Below are the code and all the weights of a small trained network. Each question names an input and a class and asks about switching units off, where a switched-off unit gives its printed mean instead of its output.

import numpy as np


def w(rows, s, z=0):
    codes = np.array(rows[::2]) - 128.0
    scale = np.full(codes.shape[1], s)
    scale[-1] = z or s
    return codes * scale


def norm(h):
    return h / np.sqrt((h * h).mean(-1, keepdims=True) + 1e-5)


def f(y):
    return y / 2 * (1 + np.tanh(0.7978845608 * (y + 0.044715 * y**3)))


def log_softmax(a):
    a = a - a.max(-1, keepdims=True)
    return a - np.log(np.exp(a).sum(-1, keepdims=True))


def net(x, mask):
    res = np.array(x, float).reshape(1, 5) / 4 @ E
    u = 0
    for l in range(2):
        y = f(norm(res) @ A[l][:, :-1].T + A[l][:, -1])
        res = res + np.where(mask[u : u + 14], y, B[l][:, -1]) @ B[l][:, :-1]
        u += 14
    return log_softmax(norm(res)[-1] @ U[:, :-1].T + U[:, -1])


A, B = {}, {}
E = w([
[125,127,125,126,128],'x0',
[156,46,119,82,7],'x1',
[148,49,126,253,102],'x2',
[56,42,177,101,190],'x3',
[125,129,128,128,127],'x4',
],0.0036)
A[0] = w([
[142,126,177,142,116,109],'L0N1',
[120,200,87,112,59,150],'L0N2',
[131,89,128,52,106,86],'L0N3',
[126,105,101,125,125,111],'L0N4',
[145,183,75,173,141,105],'L0N5',
[189,156,59,229,112,4],'L0N6',
[115,72,100,175,127,61],'L0N7',
[100,93,157,63,51,84],'L0N8',
[159,114,84,90,1,75],'L0N9',
[109,74,153,151,160,43],'L0N10',
[188,114,75,121,95,92],'L0N11',
[145,106,146,236,189,35],'L0N12',
[124,134,133,137,190,109],'L0N13',
[106,128,149,150,137,126],'L0N14',
],0.0077,0.0033)
B[0] = w([
[135,111,102,147,118,122],'L0N1',
[179,172,5,129,152,224],'L0N2',
[81,154,107,48,124,176],'L0N3',
[136,99,201,91,120,126],'L0N4',
[113,168,139,182,111,168],'L0N5',
[97,146,254,220,92,178],'L0N6',
[158,125,88,105,64,145],'L0N7',
[91,133,129,33,129,203],'L0N8',
[161,84,136,182,254,254],'L0N9',
[140,172,64,126,109,144],'L0N10',
[217,73,107,156,172,162],'L0N11',
[47,149,51,90,198,180],'L0N12',
[152,103,180,174,159,148],'L0N13',
[141,128,114,149,156,133],'L0N14',
],0.005,0.0038)
A[1] = w([
[169,49,154,121,152,121],'L1N1',
[94,249,115,106,194,104],'L1N2',
[93,135,141,84,156,110],'L1N3',
[163,176,132,160,181,70],'L1N4',
[150,186,119,176,210,68],'L1N5',
[52,182,254,170,111,121],'L1N6',
[66,125,113,152,179,82],'L1N7',
[156,205,126,141,145,3],'L1N8',
[86,130,146,209,97,83],'L1N9',
[105,218,118,121,150,35],'L1N10',
[115,48,149,106,79,116],'L1N11',
[234,194,123,161,44,51],'L1N12',
[142,141,236,106,193,41],'L1N13',
[128,247,130,163,79,120],'L1N14',
],0.0081,0.0033)
B[1] = w([
[142,187,156,200,32,164],'L1N1',
[178,110,137,202,62,254],'L1N2',
[124,94,195,201,175,165],'L1N3',
[108,134,70,42,64,172],'L1N4',
[65,121,113,10,43,213],'L1N5',
[224,211,147,142,180,173],'L1N6',
[156,71,136,127,131,163],'L1N7',
[96,23,81,100,57,144],'L1N8',
[119,148,106,52,156,147],'L1N9',
[158,19,149,146,74,160],'L1N10',
[79,225,65,88,18,164],'L1N11',
[107,56,174,90,193,173],'L1N12',
[194,113,210,92,72,140],'L1N13',
[1,190,131,122,87,184],'L1N14',
],0.0047,0.0046)
U = w([
[94,149,80,96,20,252],'0',
[174,110,237,109,148,137],'1',
[193,135,44,62,180,150],'2',
[71,102,160,2,140,57],'3',
[74,219,141,189,140,52],'4',
[63,58,90,153,214,121],'5',
[208,84,114,218,117,7],'6',
],0.017,0.0029)

Each question gives the input, the list of numbers given to net, and the class t.
The units are the neurons (one row each of A and B). Each row of codes is followed by its name. A weight is (code - 128) times the scale printed after its matrix; where a second scale follows, it is the last column's (A, B and U).
mask holds one flag per neuron, layer by layer. A switched-off neuron (its flag False) gives its mean, the last column of its row in B, instead of its output. The means were averaged over made-up inputs and are rounded, as every weight is.
A unit's drop is (log p(t) with every unit on - log p(t) with that unit switched off) / (log p(t) with every unit on - log p(t) with every unit switched off).
The circuit of an input: a set's keep is (log p(t) with only the set's units on - log p(t) with every unit switched off) / (log p(t) with every unit on - log p(t) with every unit switched off). Starting from the 12 units with the biggest drops (on a tie, the unit counted first), units are removed one at a time, each time the one whose removal leaves the highest keep (on an exact tie, the one counted first), for as long as the keep stays at least 0.8.
units of the circuit, in order: the units of the circuit, biggest drop first
top k neurons: the k neurons with the biggest drops, biggest first
k most important neurons of layer l: the k neurons of layer l with the biggest drops, biggest first
input [6,-3,7,-8,4], class 4: units of the circuit, in order : L0N6, L1N14
input [4,-3,8,1,-2], class 5: units of the circuit, in order : L0N12
input [2,0,4,-6,3], class 4: top 3 neurons : L0N6, L1N14, L1N2
input [6,2,7,5,8], class 0: units of the circuit, in order : L1N11, L0N9
input [2,7,3,0,-6], class 6: top 2 neurons : L0N9, L1N5
input [4,-4,-7,0,7], class 0: units of the circuit, in order : L1N2, L1N5
input [-6,-7,-1,1,-3], class 1: units of the circuit, in order : L0N2, L1N13
input [-5,3,8,1,0], class 0: units of the circuit, in order : L1N11, L0N7
input [4,-8,-2,0,5], class 0: units of the circuit, in order : L1N5, L1N2
input [0,-1,2,-8,-6], class 4: 2 most important neurons of layer 1 : L1N14, L1N12
input [-2,2,0,-4,0], class 2: top 4 neurons : L0N2, L1N2, L1N5, L1N4
input [7,1,7,1,3], class 0: top 4 neurons : L0N7, L0N9, L1N11, L0N2
input [5,6,0,-5,8], class 2: top 2 neurons : L0N2, L1N2
input [-1,-1,1,-4,3], class 4: most important neuron of layer 1 : L1N6
input [3,-7,-4,1,5], class 1: 2 most important neurons of layer 1 : L1N2, L1N6
input [-6,8,-3,0,6], class 2: top 2 neurons : L0N9, L1N5
input [8,6,-5,0,-3], class 2: 2 most important neurons of layer 1 : L1N5, L1N14
input [5,0,2,-7,5], class 4: top 4 neurons : L0N6, L1N14, L1N2, L0N5
input [2,4,1,-1,1], class 6: top 3 neurons : L0N9, L1N1, L0N12
input [1,-7,-3,3,3], class 1: top neuron : L0N2
input [-5,3,0,-5,8], class 2: top 2 neurons : L0N2, L1N2
input [-3,0,2,0,2], class 4: 2 most important neurons of layer 0 : L0N6, L0N9
input [5,7,1,-2,6], class 6: top 4 neurons : L0N9, L1N1, L0N12, L1N5
